|  -4.2 |   0.7 |   1.4 |  59.9 |  37.7 |  54.2 |   3.1 |   3.9 |   8.6 |  20.0 | -33.7 |   5.7 |  -1.8 |
|  75.4 |   5.8 |  45.5 |  62.2 |  -1.6 |   5.5 |  35.5 |   8.4 | -19.9 | -29.8 |   9.4 | -17.1 | -11.4 |
->
|  -1.8 |   5.7 | -33.7 |  20.0 |   8.6 |   3.9 |   3.1 |  54.2 |  37.7 |  59.9 |   1.4 |   0.7 |  -4.2 |
| -11.4 | -17.1 |   9.4 | -29.8 | -19.9 |   8.4 |  35.5 |   5.5 |  -1.6 |  62.2 |  45.5 |   5.8 |  75.4 |

|   5.5 |  -0.4 |  11.7 |   2.4 |  34.4 | -22.9 |
|  -8.5 |  -2.1 | -13.2 |   0.6 | -49.3 |  32.3 |
|   1.8 |  -0.1 |   4.3 |   0.5 |  16.2 | -10.0 |
| -22.1 |  18.6 | -65.6 |  44.0 |  23.4 | -24.3 |
->
| -22.9 |  34.4 |   2.4 |  11.7 |  -0.4 |   5.5 |
|  32.3 | -49.3 |   0.6 | -13.2 |  -2.1 |  -8.5 |
| -10.0 |  16.2 |   0.5 |   4.3 |  -0.1 |   1.8 |
| -24.3 |  23.4 |  44.0 | -65.6 |  18.6 | -22.1 |

|  -0.7 |  72.2 |  24.8 | -31.3 |  43.2 |  68.6 |  69.9 | -28.8 |  25.9 |
|  47.3 |  22.6 |   0.8 | -69.3 |  39.8 |  85.0 |  18.3 |  33.6 | -16.2 |
|  -7.6 | -74.2 | -29.1 |  32.4 | -37.6 | -71.8 | -64.3 |  23.2 | -23.3 |
|  35.1 | -71.1 | -27.5 | -32.9 | -10.9 |  -2.0 | -58.6 |  67.8 | -50.0 |
| -22.5 |  74.8 |  27.1 |  21.9 |  17.4 |  18.4 |  70.0 | -59.6 |  43.5 |
|   2.5 | -75.1 | -27.4 |  18.5 | -40.2 | -58.1 | -70.2 |  33.1 | -35.9 |
|  18.6 | -80.8 | -26.9 |  -7.9 | -26.5 | -36.4 | -72.4 |  49.8 | -41.3 |
->
|  25.9 | -28.8 |  69.9 |  68.6 |  43.2 | -31.3 |  24.8 |  72.2 |  -0.7 |
| -16.2 |  33.6 |  18.3 |  85.0 |  39.8 | -69.3 |   0.8 |  22.6 |  47.3 |
| -23.3 |  23.2 | -64.3 | -71.8 | -37.6 |  32.4 | -29.1 | -74.2 |  -7.6 |
| -50.0 |  67.8 | -58.6 |  -2.0 | -10.9 | -32.9 | -27.5 | -71.1 |  35.1 |
|  43.5 | -59.6 |  70.0 |  18.4 |  17.4 |  21.9 |  27.1 |  74.8 | -22.5 |
| -35.9 |  33.1 | -70.2 | -58.1 | -40.2 |  18.5 | -27.4 | -75.1 |   2.5 |
| -41.3 |  49.8 | -72.4 | -36.4 | -26.5 |  -7.9 | -26.9 | -80.8 |  18.6 |

|  -7.4 |  -5.7 |  25.7 |  15.5 | -24.8 |
| -11.3 |   6.5 | -38.4 | -23.9 |  29.0 |
| -49.1 |   7.1 | -83.9 | -51.5 |  54.1 |
->
| -24.8 |  15.5 |  25.7 |  -5.7 |  -7.4 |
|  29.0 | -23.9 | -38.4 |   6.5 | -11.3 |
|  54.1 | -51.5 | -83.9 |   7.1 | -49.1 |

|  49.9 |  36.7 |  -8.8 | -16.8 |  47.5 |  23.6 |  28.8 |  56.4 | -57.0 |  14.4 |  17.0 | -63.5 |  -7.8 | -28.0 |
|  64.9 |  16.2 |  22.2 | -25.4 |  57.9 | -46.7 |  -1.0 |   1.4 |  -0.4 |  36.1 | -46.6 | -31.2 | -17.1 | -10.3 |
| -65.5 |   7.7 | -47.3 |  58.1 | -53.8 |  15.8 | -47.6 |  -2.5 | -43.4 |   1.7 |   1.7 |  17.7 |  -7.1 |  27.2 |
|  28.8 |  17.3 | -18.0 | -72.7 |  62.9 |  -7.2 |  11.0 |  19.0 | -23.8 | -20.0 | -20.3 | -55.3 |   7.6 | -35.2 |
->
| -28.0 |  -7.8 | -63.5 |  17.0 |  14.4 | -57.0 |  56.4 |  28.8 |  23.6 |  47.5 | -16.8 |  -8.8 |  36.7 |  49.9 |
| -10.3 | -17.1 | -31.2 | -46.6 |  36.1 |  -0.4 |   1.4 |  -1.0 | -46.7 |  57.9 | -25.4 |  22.2 |  16.2 |  64.9 |
|  27.2 |  -7.1 |  17.7 |   1.7 |   1.7 | -43.4 |  -2.5 | -47.6 |  15.8 | -53.8 |  58.1 | -47.3 |   7.7 | -65.5 |
| -35.2 |   7.6 | -55.3 | -20.3 | -20.0 | -23.8 |  19.0 |  11.0 |  -7.2 |  62.9 | -72.7 | -18.0 |  17.3 |  28.8 |

|  69.9 | -22.2 |  -0.3 | -71.8 |  32.4 |  61.4 |
|  54.0 | -38.6 |   9.3 | -76.0 |  37.5 |  61.4 |
|  61.9 | -30.9 |   4.6 | -73.9 |  35.3 |  61.4 |
|  79.7 |  -2.2 |  -6.5 | -68.5 |  31.4 |  61.4 |
|  80.3 |  21.1 | -14.7 | -51.2 |  23.6 |  51.8 |
|  79.7 |   5.8 |  -6.6 | -65.0 |  31.4 |  61.4 |
|  79.7 |  -3.7 |  -6.5 | -68.5 |  31.4 |  61.4 |
|  79.7 |  -3.7 |  -6.5 | -68.5 |  31.4 |  61.4 |
|  79.7 |  13.3 | -10.8 | -58.4 |  28.0 |  57.2 |
|  77.0 | -14.4 |  -5.4 | -68.6 |  31.4 |  61.4 |
|  80.2 |  27.7 | -18.1 | -44.5 |  18.9 |  46.7 |
|  79.7 |  -6.0 |  -6.5 | -68.5 |  31.4 |  61.4 |
->
|  61.4 |  32.4 | -71.8 |  -0.3 | -22.2 |  69.9 |
|  61.4 |  37.5 | -76.0 |   9.3 | -38.6 |  54.0 |
|  61.4 |  35.3 | -73.9 |   4.6 | -30.9 |  61.9 |
|  61.4 |  31.4 | -68.5 |  -6.5 |  -2.2 |  79.7 |
|  51.8 |  23.6 | -51.2 | -14.7 |  21.1 |  80.3 |
|  61.4 |  31.4 | -65.0 |  -6.6 |   5.8 |  79.7 |
|  61.4 |  31.4 | -68.5 |  -6.5 |  -3.7 |  79.7 |
|  61.4 |  31.4 | -68.5 |  -6.5 |  -3.7 |  79.7 |
|  57.2 |  28.0 | -58.4 | -10.8 |  13.3 |  79.7 |
|  61.4 |  31.4 | -68.6 |  -5.4 | -14.4 |  77.0 |
|  46.7 |  18.9 | -44.5 | -18.1 |  27.7 |  80.2 |
|  61.4 |  31.4 | -68.5 |  -6.5 |  -6.0 |  79.7 |

|  47.6 |  37.2 |  20.4 |
| -28.7 | -27.6 |   2.8 |
|   1.9 | -45.2 |  -0.2 |
|  12.8 | -24.3 |  34.8 |
| -35.6 | -27.9 |  14.8 |
|  29.0 |  72.4 |  18.3 |
| -14.7 |  38.7 |  34.7 |
|  24.4 |  44.0 |   7.9 |
| -32.7 |   0.7 |   3.8 |
|  32.7 |  34.8 |  27.0 |
->
|  20.4 |  37.2 |  47.6 |
|   2.8 | -27.6 | -28.7 |
|  -0.2 | -45.2 |   1.9 |
|  34.8 | -24.3 |  12.8 |
|  14.8 | -27.9 | -35.6 |
|  18.3 |  72.4 |  29.0 |
|  34.7 |  38.7 | -14.7 |
|   7.9 |  44.0 |  24.4 |
|   3.8 |   0.7 | -32.7 |
|  27.0 |  34.8 |  32.7 |

| -24.5 |  53.6 |  27.7 |  -2.9 | -49.5 | -49.2 |  -3.6 |  10.8 |
|  19.1 | -49.4 | -10.3 |   2.2 |  54.4 |  42.7 |  -8.9 |   3.5 |
|   9.2 | -44.3 |  50.5 |  32.1 |  43.1 |   5.3 | -31.3 |  14.5 |
|   5.2 |  17.3 | -68.8 | -34.9 | -27.4 |  19.4 |  28.1 | -23.6 |
|   8.7 | -48.1 |  32.0 |  23.6 |  54.1 |   5.5 | -27.1 |  19.3 |
->
|  10.8 |  -3.6 | -49.2 | -49.5 |  -2.9 |  27.7 |  53.6 | -24.5 |
|   3.5 |  -8.9 |  42.7 |  54.4 |   2.2 | -10.3 | -49.4 |  19.1 |
|  14.5 | -31.3 |   5.3 |  43.1 |  32.1 |  50.5 | -44.3 |   9.2 |
| -23.6 |  28.1 |  19.4 | -27.4 | -34.9 | -68.8 |  17.3 |   5.2 |
|  19.3 | -27.1 |   5.5 |  54.1 |  23.6 |  32.0 | -48.1 |   8.7 |
